Below are the code and all the weights of a small trained network. Each question names an input and a class and asks about switching units off, where a switched-off unit gives its printed mean instead of its output.

import numpy as np


def w(rows, s, z=0):
    codes = np.array(rows[::2]) - 128.0
    scale = np.full(codes.shape[1], s)
    scale[-1] = z or s
    return codes * scale


def norm(h):
    return h / np.sqrt((h * h).mean(-1, keepdims=True) + 1e-5)


def f(y):
    return np.maximum(y, 0)


def log_softmax(a):
    a = a - a.max(-1, keepdims=True)
    return a - np.log(np.exp(a).sum(-1, keepdims=True))


def net(x, mask):
    res = np.array(x, float).reshape(1, 4) / 4 @ E
    u = 0
    for l in range(3):
        y = f(norm(res) @ A[l][:, :-1].T + A[l][:, -1])
        res = res + np.where(mask[u : u + 9], y, B[l][:, -1]) @ B[l][:, :-1]
        u += 9
    return log_softmax(norm(res)[-1] @ U[:, :-1].T + U[:, -1])


A, B = {}, {}
E = w([
[105,148,81,19,108,78],'x0',
[150,127,119,109,112,169],'x1',
[102,113,74,190,2,120],'x2',
[110,226,122,143,152,172],'x3',
],0.0079)
A[0] = w([
[141,74,149,233,160,143,3],'L0N1',
[174,128,80,82,180,174,129],'L0N2',
[127,119,179,209,83,158,87],'L0N3',
[25,205,172,201,55,190,101],'L0N4',
[50,122,103,150,172,83,117],'L0N5',
[85,138,168,37,112,83,158],'L0N6',
[77,255,69,197,183,192,61],'L0N7',
[130,201,55,107,128,99,108],'L0N8',
[139,162,129,239,185,164,125],'L0N9',
],0.0075,0.0036)
B[0] = w([
[158,101,64,168,139,172,193],'L0N1',
[136,126,130,142,171,107,192],'L0N2',
[32,95,144,166,157,140,219],'L0N3',
[97,224,172,87,184,110,254],'L0N4',
[180,134,126,71,112,180,159],'L0N5',
[177,121,35,192,178,169,224],'L0N6',
[254,176,181,136,70,100,248],'L0N7',
[99,163,63,154,214,118,182],'L0N8',
[109,152,72,94,168,133,249],'L0N9',
],0.0083,0.0047)
A[1] = w([
[102,143,150,200,91,94,138],'L1N1',
[118,99,178,173,127,126,69],'L1N2',
[68,163,96,145,68,143,140],'L1N3',
[113,150,145,165,27,104,89],'L1N4',
[94,120,63,87,129,164,5],'L1N5',
[137,148,178,159,144,175,40],'L1N6',
[146,5,129,132,123,91,122],'L1N7',
[129,147,180,159,132,141,176],'L1N8',
[85,154,87,78,88,112,144],'L1N9',
],0.012,0.0018)
B[1] = w([
[128,118,156,159,189,141,197],'L1N1',
[105,199,85,118,50,158,163],'L1N2',
[254,81,164,50,187,136,212],'L1N3',
[138,56,192,17,213,49,192],'L1N4',
[64,146,117,142,87,136,178],'L1N5',
[47,76,45,71,78,113,194],'L1N6',
[186,224,116,138,55,90,254],'L1N7',
[119,102,107,209,176,168,190],'L1N8',
[108,99,121,181,247,177,184],'L1N9',
],0.008,0.0061)
A[2] = w([
[196,218,165,113,46,117,187],'L2N1',
[148,91,203,70,184,196,54],'L2N2',
[210,112,117,110,8,108,159],'L2N3',
[177,66,77,80,131,132,192],'L2N4',
[193,86,184,79,156,147,90],'L2N5',
[129,160,156,202,130,191,154],'L2N6',
[171,200,186,118,181,131,254],'L2N7',
[163,69,123,170,229,126,181],'L2N8',
[99,97,96,222,118,254,177],'L2N9',
],0.009,0.003)
B[2] = w([
[167,196,216,168,20,85,200],'L2N1',
[63,59,205,148,157,34,172],'L2N2',
[137,175,221,80,117,146,190],'L2N3',
[56,182,106,225,111,150,197],'L2N4',
[162,95,167,136,129,164,170],'L2N5',
[234,177,5,103,52,89,178],'L2N6',
[111,50,178,143,2,64,254],'L2N7',
[73,49,181,119,119,233,243],'L2N8',
[98,186,12,41,150,59,188],'L2N9',
],0.0069,0.0089)
U = w([
[185,214,179,141,40,78,254],'0',
[75,131,9,136,159,159,38],'1',
[74,31,232,128,140,139,76],'2',
],0.015,0.00052)

Each question gives the input, the list of numbers given to net, and the class t.
The units are the neurons (one row each of A and B). Each row of codes is followed by its name. A weight is (code - 128) times the scale printed after its matrix; where a second scale follows, it is the last column's (A, B and U).
mask holds one flag per neuron, layer by layer. A switched-off neuron (its flag False) gives its mean, the last column of its row in B, instead of its output. The means were averaged over made-up inputs and are rounded, as every weight is.
A unit's drop is (log p(t) with every unit on - log p(t) with that unit switched off) / (log p(t) with every unit on - log p(t) with every unit switched off).
The circuit of an input: a set's keep is (log p(t) with only the set's units on - log p(t) with every unit switched off) / (log p(t) with every unit on - log p(t) with every unit switched off). Starting from the 12 units with the biggest drops (on a tie, the unit counted first), units are removed one at a time, each time the one whose removal leaves the highest keep (on an exact tie, the one counted first), for as long as the keep stays at least 0.8.
units of the circuit, in order: the units of the circuit, biggest drop first
k most important neurons: the k neurons with the biggest drops, biggest first
k most important neurons of layer l: the k neurons of layer l with the biggest drops, biggest first
drop of u: that unit's drop, to one decimal
input [-2,2,-4,-5], class 0: units of the circuit, in order -> L1N7, L0N4
input [6,-3,4,-5], class 1: units of the circuit, in order -> L1N9, L2N7
input [3,1,-4,2], class 2: 3 most important neurons of layer 0 -> L0N9, L0N1, L0N2
input [8,-8,-5,1], class 1: units of the circuit, in order -> L0N6
input [-6,-5,7,-4], class 2: 2 most important neurons of layer 0 -> L0N6, L0N8
input [-3,2,4,-1], class 2: 3 most important neurons of layer 0 -> L0N6, L0N8, L0N2
input [-2,3,8,7], class 2: 2 most important neurons -> L1N4, L1N3
input [-6,-2,7,0], class 2: 3 most important neurons -> L1N3, L1N4, L0N6
input [-2,-1,-3,0], class 2: 3 most important neurons -> L0N9, L0N6, L0N3
input [7,1,-5,-6], class 1: 2 most important neurons -> L0N7, L0N6
input [4,-4,8,-6], class 2: units of the circuit, in order -> L1N4, L1N9
input [0,1,-6,-6], class 0: 3 most important neurons of layer 1 -> L1N7, L1N9, L1N4
input [-3,4,-6,-7], class 0: units of the circuit, in order -> L1N7, L0N4
input [-7,3,-2,-7], class 0: units of the circuit, in order -> L1N7
input [-5,8,6,-1], class 2: 2 most important neurons of layer 1 -> L1N3, L1N4
input [-3,1,-4,-4], class 0: 2 most important neurons -> L0N4, L1N7
input [5,4,-7,1], class 2: 2 most important neurons of layer 1 -> L1N7, L1N6
input [-4,-8,-4,-2], class 1: drop of L1N4 -> 0.7
input [6,2,7,6], class 2: drop of L2N9 -> 0.1
input [-2,4,-3,-7], class 0: drop of L1N7 -> 0.2
input [5,-1,-3,-1], class 1: units of the circuit, in order -> L0N6
input [-1,-7,-4,-8], class 0: drop of L1N7 -> 1.9
